Below are the code and all the weights of a small trained network. Each question names an input and a target symbol and asks about switching units off, where a switched-off unit gives its printed mean instead of its output.

import numpy as np


def w(rows, s, z=0):
    codes = np.array(rows[::2]) - 128.0
    scale = np.full(codes.shape[1], s)
    scale[-1] = z or s
    return codes * scale


def f(y):
    return y / 2 * (1 + np.tanh(0.7978845608 * (y + 0.044715 * y**3)))


def softmax(a):
    e = np.exp(a - a.max(-1, keepdims=True))
    return e / e.sum(-1, keepdims=True)


def log_softmax(a):
    a = a - a.max(-1, keepdims=True)
    return a - np.log(np.exp(a).sum(-1, keepdims=True))


def net(x, mask):
    ids = ['δηθλμπτ'.index(c) for c in x.split()]
    T = len(ids)
    res = E[ids] + P[:T]
    r = res
    for j in range(2):
        rows = slice(2 * j, 2 * j + 2)
        q, k, v = (r @ M[0][rows].T for M in (Q, K, V))
        z = softmax(np.where(np.tri(T) > 0, q @ k.T / 2**0.5, -1e9)) @ v
        o = O[0][rows]
        res = res + np.where(mask[j], z, o[:, -1]) @ o[:, :-1]
    y = f(res @ A[0][:, :-1].T + A[0][:, -1])
    res = res + np.where(mask[2:6], y, B[0][:, -1]) @ B[0][:, :-1]
    return log_softmax(res[-1] @ U[:, :-1].T + U[:, -1])


Q, K, V, O, A, B = {}, {}, {}, {}, {}, {}
E = w([
[84,121,64,110,199,141,141],'δ',
[227,124,187,132,192,55,171],'η',
[99,104,115,80,125,67,103],'θ',
[107,92,44,78,73,71,150],'λ',
[100,67,194,4,69,200,103],'μ',
[152,7,94,163,116,185,82],'π',
[155,111,99,114,175,74,150],'τ',
],0.022)
P = w([
[162,243,3,181,133,139,15],'0',
[136,123,112,75,140,103,134],'1',
[145,88,155,73,101,154,168],'2',
[115,133,113,74,120,138,193],'3',
[147,161,93,65,176,152,166],'4',
[162,145,161,62,146,181,250],'5',
[167,89,106,70,170,125,169],'6',
[105,42,97,45,122,99,161],'7',
],0.0079)
Q[0] = w([
[190,102,11,38,124,86,216],'h0',
[234,55,123,80,187,177,176],'h0',
[77,112,40,232,112,195,129],'h1',
[114,134,253,104,163,126,102],'h1',
],0.0074)
K[0] = w([
[96,252,108,209,55,119,23],'h0',
[114,192,139,125,144,159,70],'h0',
[153,178,146,206,115,109,20],'h1',
[77,2,213,90,184,56,87],'h1',
],0.008)
V[0] = w([
[74,179,168,87,255,189,57],'h0',
[197,108,149,76,172,235,173],'h0',
[124,128,140,67,139,75,161],'h1',
[175,90,115,52,173,88,91],'h1',
],0.0086)
O[0] = w([
[96,131,208,95,120,59,104,163],'h0',
[70,67,112,117,78,67,198,84],'h0',
[118,111,136,164,176,176,64,190],'h1',
[90,124,7,214,99,52,63,254],'h1',
],0.012,0.0083)
A[0] = w([
[158,108,123,253,207,76,165,251],'n0',
[245,100,69,138,131,141,80,110],'n1',
[128,6,164,166,170,138,142,119],'n2',
[90,93,161,121,104,71,148,103],'n3',
],0.0066,0.0027)
B[0] = w([
[67,141,165,137,60,97,169,254],'n0',
[78,11,141,103,79,179,150,251],'n1',
[103,116,131,63,109,157,136,158],'n2',
[108,130,61,109,190,124,94,168],'n3',
],0.012,0.0089)
U = w([
[56,159,100,103,53,129,118,237],'δ',
[66,99,94,53,197,138,180,186],'η',
[68,162,140,127,53,134,136,63],'θ',
[143,108,139,189,150,148,11,49],'λ',
[125,89,117,65,134,185,164,4],'μ',
[120,152,155,3,143,118,88,145],'π',
[181,140,48,40,72,110,187,127],'τ',
],0.0068,0.0031)

Each question gives the input, a string of symbols that net reads in full, and the target symbol t.
The units are the heads (2 rows each of Q, K, V and O) and the neurons (one row each of A and B). Each row of codes is followed by its name. A weight is (code - 128) times the scale printed after its matrix; where a second scale follows, it is the last column's (O, A, B and U).
mask holds one flag per unit, heads first, then neurons. A switched-off unit (its flag False) gives its mean, the last column of its rows in O or B, instead of its output. The means were averaged over made-up inputs and are rounded, as every weight is.
A unit's drop is (log p(t) with every unit on - log p(t) with that unit switched off) / (log p(t) with every unit on - log p(t) with every unit switched off).
The circuit of an input: a set's keep is (log p(t) with only the set's units on - log p(t) with every unit switched off) / (log p(t) with every unit on - log p(t) with every unit switched off). Starting from all 6 units, units are removed one at a time, each time the one whose removal leaves the highest keep (on an exact tie, the one counted first), for as long as the keep stays at least 0.8.
units of the circuit, in order: the units of the circuit, biggest drop first
most important unit: the unit with the biggest drop
k most important neurons: the k neurons with the biggest drops, biggest first
which heads matter: for each layer, one digit per head in row order, 1 if its drop is at least 0.15 and else 0, layers parted by /
drop of u: that unit's drop, to one decimal
input δ δ θ θ, target π: units of the circuit, in order -> (h0; n0)
input λ δ τ, target μ: most important unit -> h0
input μ π λ η λ η π, target η: units of the circuit, in order -> (h0; n3)
input λ π η λ λ θ μ, target μ: units of the circuit, in order -> (h0; n0)
input μ λ τ μ π δ λ, target η: units of the circuit, in order -> (h0; n3)
input δ λ λ τ π λ δ η, target π: 3 most important neurons -> (n1; n2; n3)
input λ δ τ θ τ λ η, target μ: which heads matter -> 10
input τ θ δ η, target θ: which heads matter -> 00
input π λ δ, target τ: units of the circuit, in order -> (h1; n1; h0)
input δ μ δ δ η δ τ τ, target π: units of the circuit, in order -> (h0; n1)
input θ λ δ λ θ, target λ: 2 most important neurons -> (n0; n2)
input η τ η, target δ: units of the circuit, in order -> (n0; h1)
input η δ δ λ δ θ η, target δ: which heads matter -> 00
input λ θ η λ τ δ, target μ: 2 most important neurons -> (n1; n3)
input λ π λ μ η π π, target μ: which heads matter -> 10
input δ θ μ δ π η δ θ, target π: 2 most important neurons -> (n1; n0)
input θ θ τ λ τ λ η μ, target λ: most important neuron -> (n0)
input π λ π, target τ: which heads matter -> 01
input μ π δ π, target η: 2 most important neurons -> (n3; n0)
input λ τ λ, target μ: 2 most important neurons -> (n1; n0)
input π τ δ λ, target τ: 2 most important neurons -> (n0; n1)
input λ θ τ δ η π, target μ: 2 most important neurons -> (n1; n2)
input θ η λ λ θ τ μ, target λ: drop of h1 -> 0.2
input μ π θ δ λ δ δ λ, target η: drop of h0 -> 0.6
input λ λ π δ λ δ η, target μ: drop of h0 -> 1.1
